Each row has a hidden value; after the row comes its group, the name of the range that the value falls in. Each part has its own.
[  58   32   92  242  217 -389  -86 -190   63  -17  -84 -211 -417  362
 -195  479  516  -50  280  270  358  -30  175  -79  -95  140  -67 -107
  -12 -201 -303  290   82   42   49  -10  349 -335 -473 -163 -366 -222
 -525] : zineb
[-126 -220  -21  329 -304  -35  264  261  -46 -149 -153  -54  115  -29
    1  -22 -176  -37 -284  -66  -28   -6  -30  344   50  -45  -48  334
  -26  122  133  192  240 -177 -161  240  -53  211  198  -59  111  145
  455] : zineb
[ 207   51 -151 -491  255  128  -48  104  119   99  -86  178    2  -61
 -115 -170  121  229  -28   83  302   32  253 -295 -149   48   -1 -301
  185 -393 -177   35 -109 -220  135 -149 -167 -424 -337  264   97 -110
 -264] : bem
[ -79   41   43  207   25 -227 -120   88 -126   30  -99   84  -41  191
  -82  119 -258  147 -354  146 -186   27  123  119 -142 -215   -1  231
 -136  -23   36  222  -54 -259  117  205  -25  -51   80  -22 -101  -40
   30] : gimi
[ -31   32  -67  -89   71   60 -165  -77  218  131  -17   68 -145   44
   14   16  137  104  169   16  277  163  139 -240  -84   85    3 -162
  135 -266 -166  -74 -137   93   93 -169   67 -369 -312  236  -31 -114
 -344] : mogo
[ -29 -275  161  203 -178  -22  308   25  241 -117   37 -110 -207   99
  -42  253  313 -280  253  178  214 -177   55  -40  146   63  -86  -72
  -49  106  -25   13  220  150 -140 -204 -151  -15 -318   -3  -41  -13
   20] : Zav
[ 196  -63 -153   61   56  -40 -186  -53   -8  -18  -62   94  -24  146
 -145  156  132  287   31  220  214   57  112 -101 -222   20  -73 -165
  -53 -160 -110   78   74  -70  337  -12  -32 -310 -191   93 -106 -137
 -288] : pageb
[-239 -206   98  150  -81   20   38 -391  225  -36 -150 -444 -400   27
 -148  305  205 -152  460  -88   10 -182   93 -170  308   15 -129  -58
  -73   81 -126   37  185  277  187 -261  102   50 -324 -149  113 -102
  -22] : tob
[ -38  -55  125   22 -106 -142  202  157   93   41   62   99  -72   86
   79   79 -126 -121 -161   83  -76  -66  104   68  -41 -117  -75  106
  -74  -40  102   71  -65  -46 -175  -27 -164  -46 -104  108  -98  -13
  126] : des
[-110 -140  167  -43 -178  210  336   23   33 -158   -7  -94  -80   32
  191   97    4 -125  -72   82 -112 -133   43   64   86   -4   -4  103
 -215  130    6  -78   79 -110 -171 -142 -301  137   11   12  110   16
  142] : bem
[  30  -92 -434 -214 -177  427  158  206 -225 -117 -301   -3  388 -254
  140 -325 -110  449 -314 -232  182  232  -12  248 -184  240  -34  142
   86 -163  -41   28   86 -277   81  196   14 -221  254  201  282   99
  200] : mogo
[-148 -135   98 -223   85   49 -198 -440  288  116  -76 -248 -336   45
  141  175  122 -100  384 -214  -65   12   83 -329  295   12  -98 -185
 -119 -203 -144  -74  -14  339   48 -254  193 -121 -378   99  -37 -153
 -204] : mogo
[-237 -194 -104  341 -405    6  546  154  128 -118  -46 -144  177   17
  -19   38  -45 -308   58  109 -108 -169 -113  370  232   -5 -126  252
    0  143   49   13   85   43 -399   40  -64  154   22  -92   39  171
  214] : gimi
[-143 -212   37  401 -284 -177  298  243  163  -50    3   26   31   87
   25   98    6 -256  -49   90   53  -27  -41  243  117   -7  -81  190
   -8   89   86  105  118   76 -316   87    7   15  -47   35 -142  113
  184] : gimi
[ -39 -107  -86 -184  -95  -26  146   25  172   76  -31    7    9  -93
  159  -46 -117  -49  -11 -162  -68    2   41   15  102   -2 -167  -36
  -38 -159   49    3  -47  127 -111  -77    6 -121 -124  201  -60    2
  113] : bem
[ -94   79  169    6   -8 -142 -121   45 -112   80  -15   99 -167  107
  176   97 -349  165 -413  -55 -214  104  165   51 -224 -188  -10  244
 -193  -46  124  117 -141 -173  107   89  -80  -43  102  120  -76  -90
  149] : Zav
[-162  124  -61 -249   47   63  154 -202  193  155   -4 -149 -183   46
  111   90  135  -62  296  -18    3  -21  137 -126   50  138 -105 -114
   -9 -236 -210  -95 -298  210  -87 -295  132 -398 -330  138 -125 -141
 -387] : mogo
[  -2 -132 -161  147 -250  311  143  287 -135 -146 -121  137  213  -81
   27 -128  -96  310 -306   65  180  130   38  168 -236   88   45  158
   -8   92   43  -14  123 -267  160   78 -259 -119  220  163  214   78
  188] : mogo
[ -84  -84   60  271   10 -342 -281 -105  -56  108 -115  -30 -198  166
 -153  250 -278  170 -159  -20 -258  -11  145    3  -47 -249 -137  143
 -230   19  107  281   34   37  386  125  109 -102  -22  -23 -177 -120
  112] : mogo
[ 122 -333 -153  124   29  -62   59  183  135  -79 -237  -35   13  -20
 -322   25  357   22  119   78  455  -39   92  -66  124  134  -76 -165
  175  -97 -113  273  360  -28   87   69   80 -268 -317   42   22   35
   25] : gimi
[ -47  101   -4  221 -187   -7   56   66  -61  -70   74  150   96  207
  118   79 -252   82 -271  264 -148   65   -5  217 -239 -161   36  238
 -117  -29   25  -70 -124 -275 -109  103 -217  128  156    6  -19   -6
  -88] : zineb
[ 175   54   74 -102  288 -191 -336    4  170  178   50  257 -266  195
 -136  149  146  189   32  225  257   83  285 -384 -224  -49    2 -298
    2 -275 -136   90 -124  -13  314 -167  -57 -510 -409  252 -240 -226
 -435] : pageb
[-134   72 -123 -372   -4    5  159 -343  253  143   -2 -213  -85    1
  164   51  -50 -169  314 -115 -235 -100   31  -68  215  -21 -204 -108
  -34 -320 -130 -128 -264  228 -225 -233  122  -90 -309   65  -58  -96
 -245] : bem
[ -32  -69    4  135 -182  -76   84  -75  122  -36   50  -14  -27  141
  115  151  -34 -106   35   99  -10   13  -30  100  -19  -76  -83   86
  -38 -102   15  -48    2   24 -193   11  -34   96 -119   20  -54  -17
  -51] : Zav
[-131 -116 -107  178 -262  -85  431   35   16 -148 -126 -224  179   74
  -63   39 -134 -242  -45   75 -232 -203  -93  397  209 -120 -126  288
  -16  -27   12  139  116 -176 -423  198  -10  353   47 -257   96  121
  216] : tob
[-141 -146   51  209 -103  -38  271   28   82 -108 -109 -179  -78  130
  -91  167  181 -198   92  159   53 -134   34  112  164   31  -30  106
  -32   43 -105  119  129  -49 -205    6   10    6 -154 -121  -11   27
  -22] : gimi
[ -33 -227  142 -104 -194  204  565  238   70 -178  -23  -39   77   -7
    8  -31   21 -253 -108  172  -76 -286   62  112  172  -59   -8   98
  -86  111   49   15  149 -238 -353  -90 -450  186  -55  -32  215  100
  296] : des
[  45  124 -123   72   41   10  -27   66 -106   -6  -91   83   10  113
 -291   39 -112  304 -164  288   36  -52  202    3 -289 -125   10   42
   24  -80  -89  110  -84 -352  324    7 -224 -170  -31  -26  109  -97
 -167] : zineb
[-239 -219   28  -42 -242  345   87 -202  -82 -203 -258 -327   33 -104
  127  -52 -294   36 -151 -251 -321  -53  -55  138  244 -150    8  309
 -152   94   55  -22  237 -226  -39  105 -151  529  236 -161  487   89
  453] : bem
[-217   87  112  256   53  -69 -177 -532  -41  -15 -155 -463 -518  246
 -281  482  165  118  340  127   10 -124  208 -147  -77  -64  -52   79
  -83   25 -220  107    4   33  450 -167  138  -39 -286 -297   96 -256
 -315] : Zav
[-230  201    1  428 -213  -71    9 -310 -206  -41   17 -179 -135  316
  -67  389 -291  181  -42  305 -419 -100   56  233 -261 -216  -76  329
 -320  162  -22  -28 -205 -105  297  -21  -96   85  157 -236  -55 -154
 -214] : pageb
[  87   26 -164 -149   35  -14  106  125  171   66  -27  110   32   -7
  -88  -77  100   44   43  101  276   27  130  -65 -102   53  -57 -133
  212 -294 -114   31  -88  -86  -70  -74  -50 -278 -281  167    5  -38
 -193] : bem
[ 161   43  -77  -28  173 -272   29 -170   93   30  -41 -117 -179  268
 -247  299  354  -37  277  305  247 -123  150  -82  -94   24 -133 -175
   85 -324 -235  184  -21  -23  -17  -43  147 -289 -508 -101 -205 -184
 -474] : des
[ 190  240  -62 -302  421 -596 -278   90  -50  331  -81  213 -115  184
 -226   45 -264  224 -331   53 -129    3  336  -93 -260 -269 -157  -46
   31 -511  -11  450 -306 -220  165  196  183 -461 -294  115 -351 -210
 -188] : Zav
[-210  -30   57  113 -327  391  315 -117   30 -209   37 -136   14   82
  253   89  -25  -78   39  160 -111  -36  -68  150    9   26   63  190
 -164  134  -73 -292  -16 -122 -214 -158 -300  253  118  -44  219   30
  -55] : zineb
[-191 -341 -124  202 -331  405  353  244 -167 -280 -349 -202  207 -210
 -123 -155  -88  139 -251 -101   39  -72   -5  270  133   62   26  307
  -12  289   58  128  388 -307   84  150 -227  190  292  -84  486  201
  570] : gimi
[  -1   61    9 -140 -176  220  344  100  169  -27  189  155   20   67
  288   13  115 -100   39  226  178   38   35   11 -172  116    7  -44
   22 -126  -71 -283 -211  -27 -323 -252 -288 -172 -170  246  -24  -24
 -250] : des
[-114  124  108   88 -121   18  272   -8  -47  -78   43  -77 -114  206
  133  190   41  -73  -78  225    4  -28   73  169 -180    8   22  217
  -62  -43  -87  -28 -139 -189 -247  -31 -109    8  -57  -61  -23  -59
 -161] : des
[ -48  -57 -308  182 -409  377   70  -96  -97 -131  -53   -6  238  -68
  -34  -39 -280  338  -62  102  -26   51  -59  172 -254  -89  -65  168
   20   71   76 -230   23 -156  301  -23 -329  144  190   41  397   31
  103] : des
[ -37 -239   59  -23  -50  -11   59   13  310   40   11   41 -106   24
   70   69  142 -180  175   14  103  -22   47 -167  216   24  -78 -166
  -41  -70  -26  -34   75  216 -111 -175  -42 -170 -298  203 -105   -7
  -45] : gimi
[-180 -204   78   21 -301  288  115  -67  250  -28   85   23  -32  -38
  333    9  -82 -117  100  -81  -72   69  -56  -60  147   13  -21   13
 -147   69   60 -296    1  211 -135 -232 -204   59  -22  238   83   34
   80] : mogo
[-162  -97  -40  238 -354   91   86 -212  -74 -141  -52 -187   51   94
  168  153 -257   14  -79  -14 -247   16 -120  275  -18 -144  -82  327
 -152   54   91  -83   73  -68  -87  121  -61  372  161 -122  163   29
  182] : des
[ -53   82  -35 -152  277 -112 -190 -300  -63   51 -284 -313 -283  115
 -242  175   97  185   98  -40    2  -61  234 -141   10  -28  -56  -19
   -5 -258 -248  279   -2 -150  268   22  243 -178 -261 -169   44 -193
 -234] : zineb
[-169   20  120  121 -164  103  365   94   70 -123   -4  -84  -39  115
  -32   47  -13 -194  -53  229  -23 -146   67  138   23  -83   73  211
   38   32  -67  -25  -24 -275 -316  -46 -270  214  -41 -126  196   42
   17] : bem
[-118  -52    4 -225 -276  476  648   82  112 -193   72  -67  104  -56
  344  -50  128 -191   63  151  -14 -130  -30  128   80  190    4   16
 -126   64 -104 -318  -73  -87 -423 -307 -394   32    1  113  153   68
  -51] : tob

Part 2:
[ 156   -7 -159  151  -15   77  -21 -269   39   41  355  104   16  140
  103   42  201  154 -281 -195 -130  108  112   68 -136   58  209  -67
   65  112  -51   -2  -18   -7 -170  100 -257  -39 -120    6 -194 -177
 -154] : <74>
[  62 -224 -121  120  102  -20  194  -14   28  139  244  -29 -281   -7
  -42  -55  160  333  136 -263 -242  218  -10 -185 -226    4  313   52
 -144  206  -58  210  136   72 -119  228  -97    5 -193   48   67 -188
   35] : <78>
[ 103  -21  -55  148  -75   20  -12 -214  -13  179  309   22  -56  123
  107  112   -7  219 -244 -154 -127   98  102   55 -229  114   27  -86
   75  109  -12  -53   19   33  -74   51 -180   72  -73   50 -160  -63
 -244] : <79>
[ -71 -154 -186  210 -160  138  -76  -16  123  -69   66   24  101  -40
  -32 -139  138  296 -173 -181   14   89   38  -42  -65   82    7 -142
  311  271  153   35   81   24  148   22  -80   -2   43  -13  -63  -43
  -22] : <80>
[ -80  106   71   59   66  -82  101  -21 -123   59    9  -98   37    2
    1   60 -111 -108   55   48   44   50   87  -38  -42 -100 -174  114
  -91 -116   92   89   26   86  109 -168   21  -28   60  -34  100   83
 -100] : <68>
[ 217  333  -37   81  419  140  261 -174 -253  184  307   26  -68  306
  204  127   61   83 -131   50   10  126   71   63   32 -160   81   76
 -184 -153 -222    6   21   63  -20  -82   38 -136 -187 -299   10  199
 -304] : <68>
[-136   64 -103 -117  215  157  158   12   97 -202 -355   52  -68  114
 -217  -91 -124  126    8 -178  121 -123  -66  -34   82 -140  -67  -19
  103  235   32 -200   76 -223  179   85  178  -37  -56 -112  102  213
  129] : <66>
[  63   69 -148  221  375  -52  182 -118   12   10  119 -168  265   87
  -18  102  221  104  -52 -201  -72    9  233   -6   38 -158   45  200
 -187  -33  120  143  189    5   -2 -115  -92 -106   26 -108  122  -19
 -198] : <74>
[  12  -76  -97   95  152   37   42   22  -26 -275   15 -157  240   18
 -109  -28  183   13   -2  -13   49  -12   58 -152  201 -191   16  -53
   46   35   46  215  122   56   62 -162 -121  -52   31 -204   -9  -30
   67] : <80>
[ -70  -17  -13  -16   31    6    9  105   10 -213  -69 -126  154  -90
  -97  -46    5 -157  107   -7   57  -95   17 -148  124 -108  -38  -10
   14    5  -24  140    5  -72   93 -119  -59  -59  101  -82  -12  -34
   63] : <65>
[-129  111   82 -134 -239  133 -118  -43   94  -66 -115   85  -94    2
   26   19 -208 -109 -143  166  140   54  -20  150   29  103 -144  -86
  186 -113   76 -124  -46    1   82  -93  -32  -52  121  -29  -32  147
  -72] : <73>
[ -36   24 -164   91 -139  249  -15  -78  104   74  197  114  -33   57
  118  -58   -7  310 -198  -94  -88  103  -90    1  -80  122   58 -137
  227  183  -88  -94    2  -55   69   74  -77   12  -22  -57 -169   48
 -258] : <54>
[-116   11   80  -16 -137  -32   38   99 -111  -57  -60  -78  -99  -91
  -48  -57 -180 -175  138   92   93   48  -31 -144  -35  -46 -164   -7
   -6  -63   44  148  -29   66  161 -110   37  -11   36  -12   51   37
   65] : <68>
[-130   -4  -71   67   96   73  100  140   56  -72  -76 -156  134  -73
  -66  -40  -30  100  106  -46    8  -24  -10 -139   96  -74  -81   41
   19   49   35  105  129  -40  198 -120   41  -31  116 -118   88  105
 -106] : <65>
[-123  136   11  -76  304   25  124  -50   92  -39  -97  -13  153   33
  -57   81   36  -48   56   -7  -13  -11   77   75  130 -159   49  212
  -91  -61   18  -59   64  -63  -16 -100  -11 -123  105  -98  130   89
  -91] : <80>
[  41  120   95   45  400 -141  299  -93 -159  279   71 -168 -154  118
   36  174  -33  129  116   20  -62  149  122  -12 -127 -157  -73  217
 -369 -191   70  136  189  180  -21  -83   38  -33  -32  -95  243  161
 -195] : <79>
[  -5  -91    5  -18  -27  -10  -61 -205  133  -10  106   34  -18   65
  -14  104  100  134 -169  -19  -99  133   82  111  -56   26  103  -31
   60   -1   99  -11   79   96 -190    9 -250    0   38   16  -51  -77
  -55] : <78>
[-137  -52  -80  -19 -140  190   27  138   46  -80  -46   45 -121  -82
  -37 -186  -77  126   78  -25   33   55 -169 -164   -4   21    6 -121
  182  183  -77   34  -14  -53  185   55   57  -16   -1  -68  -36   59
   43] : <78>
[ 288  -86  -14  132  -27  -81  -36 -177 -133  -46  277  -13 -132  148
   -7   63  122  -65 -208 -184   32   46  230   19 -167   38  138 -133
   14   53  -20  108  -35   43 -149   64 -192  -38 -197   21 -118 -211
  117] : <68>
[-121  129   66 -204   12  258   17   25   -3  -44 -293  155 -234  141
  -57  -80 -280  167 -118   77  245  -41 -145   77   21    0 -195 -223
  314  178  -56 -330  -35 -103  236   41  223    5  -10 -162  -13  381
   55] : <80>
[ -65 -142 -179  209 -133   66  -81 -108  140  -68  181    2  220  -37
   -5  -45  189  219 -176 -165 -109   93   66  -34  -42   40   64  -63
  213  188  127   69   70   36    8  -24 -221   10   71   17 -116 -145
 -113] : <78>
[  -2   61 -102  -75   29  150   61 -101  -73 -231 -123  182 -137  143
 -118 -167  -29  -33  -94 -129  154  -52  -81  -69  -11 -126    4 -160
  167  243  -70 -120 -117 -143   86  137   56  -52 -187  -83  -99   34
  249] : <79>
[ -44 -193  141  -19   -5 -230    5    2  -24   17   45 -143  -55 -122
 -104   67   15  -99  172  -18  -76   63  109 -112 -136  -51   27   66
 -126  -18   84  210   40  131 -106  -34 -176   35   62  116   48 -190
  132] : <83>
[ -91 -199 -249  205  -64   81   -1  -71  281  -50  158    5  145  -63
  -61  -46  226  306  -93 -299 -214  132   74  -23  -50   75  234   67
  122  231  138   73  155  -28  -46   77 -201  -27   29   68   -2 -197
 -110] : <78>
[  57   33   45 -111  344  -84  149  -10   64 -111 -164 -131  -76   52
 -149   91   63 -111  102  -77   56  -44  167   38   76 -134   95  151
 -248 -133   55   90  140  -56  -89  -11  -22 -154   10  -79  213   22
  114] : <66>
[  22  -82 -188  177  305   84  225   71   11 -100    0 -248  107   87
 -116    6   93  353   36 -170  -51   10   26 -200  116 -154   -7   -2
  -54  126   55  181  304   13  156  -78   19   16  -42 -231  116  121
 -115] : <54>
[  62  -11 -230  217  386   -3  232 -123  -20 -168   86 -163  248  143
 -115   41  254  156  -34 -222  -83   26  139 -126  125 -260   87  128
 -151   66  109  197  229   22    5  -87 -102  -60  -93 -181   93  -41
  -62] : <79>
[ -34  -62  115   45   18 -134   -5  102 -134  -52   36 -211  126 -123
  -39   16   -7 -159  145   87   59  -24   82 -172    7 -104 -135  -14
  -43  -69   23  246   10  108   87 -195  -87   -2  134  -48    2  -48
   39] : <80>
[ 142   33 -123  133  474  -67  204 -185  -30  -97  129 -182  219  182
  -60  150  280  100  -62 -130  -89   21  199  -33  120 -256  114  139
 -244  -76   64  186  220   60 -130 -110 -176  -85  -50 -194   82  -36
 -106] : <66>
[ -62  -45   41  -43  -77  124  -39   81  -14  -62 -108  -20  -69   28
  -71  -31 -196  120  -62  -15  131  -65  -39  -48  -16   38 -149 -207
  264  198  -33 -118    5  -58  200  -24   65   71   21  -77  -76  154
   25] : <83>
[ -37   38  -22  -15   79   56   48  -21  -14 -176 -195  -60    9   91
 -130   -8  -90   10  -79  -40  164  -63   50  -13   66  -93 -167  -80
   93   53  117  -35   80  -40  154  -76   48  -21    6 -117   48  153
   68] : <79>
[-100   -8  187  -87  -80 -154   81  -60  -40  248    1  -14 -329  -37
   -5  100 -247  -23  114   22  -65  143   32   18 -286   59  -92  103
 -149  -80   80    3    6  105  -42   40  -12   49   11  163  113   21
  -43] : <73>
[-201 -225    2   30 -136  -46  -35   56  190  -46  -95 -107   11 -147
 -140   -1  -28  144   70  -60  -68   99   35  -53  -51   49  -29   31
   90   88  230   98  162   87   52  -42 -107   51  145   86   98  -54
   22] : <83>
[ 104 -111  -75   60  -98   19  -74 -103  128  -48  257  -12  -25  -25
   48   24  215   26 -105  -68 -114  132   98   17  -45   87  247  -36
  -12  -45  -10  182   38   53 -196   41 -299  -90    5   14  -94 -230
  -47] : <54>
[ -72    9   54  -26 -163  -16  -12    7  -48  -48   49  -25  -55  -59
  -10    0 -140 -172   49   43    9   36   -9  -81  -51    1  -62  -13
   12  -38  -17   83  -66   14   45  -66  -76   -1   21   29  -52  -51
   -4] : <73>
[  29   89   -3  -38  566  -23  279 -105   -3   36  -60  -63   -8  180
 -100  132  110  139   64 -109  -37   34  130   50   65 -237  131  219
 -231   -7    8  -22  184    0  -79   -8   35 -100  -69 -160  219  122
  -29] : <83>
[ -39  -29  139  -49   89  -96   49   38 -188  -51  -18 -119   -3  -33
  -53    0  -34 -117  141  140   85   14    2 -165    0 -175 -126  -46
  -45  -36  -15  174  -13  138   62 -133  -44   17   42  -90   -5   17
  116] : <83>
[ -16 -104  143   -6 -104 -106  -27   43  -41  139  123  -88 -153 -118
   35   31  -37  -20  101   64  -31  120   54  -61 -168   66   -2  -14
  -47  -62    7  168    3  141  -34  -29 -114    1   80   64   12  -78
   -6] : <80>
[-238  171  143 -255   -8   60   50  -51  107  -31 -328  101 -154   84
 -126  107 -413 -114  -15   40   93  -55  -26  170   11   -6 -180   90
   80  -15   64 -342  -22 -147   93  -35  139    7   57   31  113  259
  -32] : <68>
[ -54 -118  -13   86 -163   14  -35   -9   65  113  170  -13  -94 -102
   63  -43   71  161   -6    0  -82  197    8  -43 -147  100   59  -35
   57   19   63  153   49  141  -14   13 -143  -17   71   41  -12  -82
  -83] : <78>
[-151   13   -3   40  -14   35   33  181   20  -31  -77  -94   81 -170
  -30 -112  -32  -57  158   -2   75  -13    2 -126   23  -28  -85   47
   39   19   24  127    8  -34  208  -99   60  -89  156  -41   82   43
  -14] : <78>
[ -24  163   72 -150  -12   35    4  -86 -100 -154  -59  123  -77   57
  -27  -37  -88 -331  -16   78  148  -27   -2   20   29 -107  -23  -20
   21  -60  -83  -47 -178  -66   -4  -27  -18 -112  -44  -47  -61    3
  144] : <73>
[  62  103  -11   66  347 -114  117 -204    7  -55   24 -129  200  135
  -54  194  148  -70  -95  -64   -7    8  264  114   77 -179    7  192
 -203 -170  162   72  151   49 -112 -158 -144 -110   46  -94  127    2
 -103] : <79>
[-152    7  -10 -160   35  163   48  113  120 -156 -301   76 -136    1
 -173 -108 -172   42   55 -102  133  -90  -76  -13   50  -16  -16  -56
  183  215  -32 -189   -1 -203  171   84  161  -47    0  -51   67  156
  159] : <80>
[ -78  -45   25  -44  177  -33   59   63   43 -165 -171 -102   86  -35
 -167    0   21  -82  106  -61   80  -66   94  -51   92 -131   -3   69
  -13   47   71   58   74  -43   65  -73   -2  -66   67  -58  110    6
  139] : <83>
[-101   65    9  -22   54   46   36   50   64  -56  -92 -113   75  -41
  -20   22  -52  -12   29   68   55    0   25  -18   88  -44 -110   36
  -15 -105   71   70   93    4  110 -142  -20  -65  151 -103   73  120
 -116] : <66>
[ -30   19  -71   70  195   95   61  -34  -16 -154  -23 -106  228  104
  -66   38   55  141  -95   -3   52  -27   40  -52  167 -160  -86  -58
  112   69   43   19  131   23  113 -168  -44    0   49 -219  -14  133
  -85] : <80>
[  -9  212   31  -97  168   60   99  -72 -108 -115  -52   34   32  124
  -29   45 -119 -212  -19   21  103  -87   21    5   88 -158  -59   33
  -28  -34 -114  -91  -87 -116   51  -82   33  -76  -46 -124  -29  103
  -10] : <73>
[-118  -98  -78   -9  -31   84  -46   96   98 -332 -144  -41  162  -97
 -160 -130  101 -104   48  -26  113  -36    9 -106  178  -98   32  -45
  157   99   76  122   28  -40  113  -82  -65  -90   80  -89    3  -67
  200] : <83>
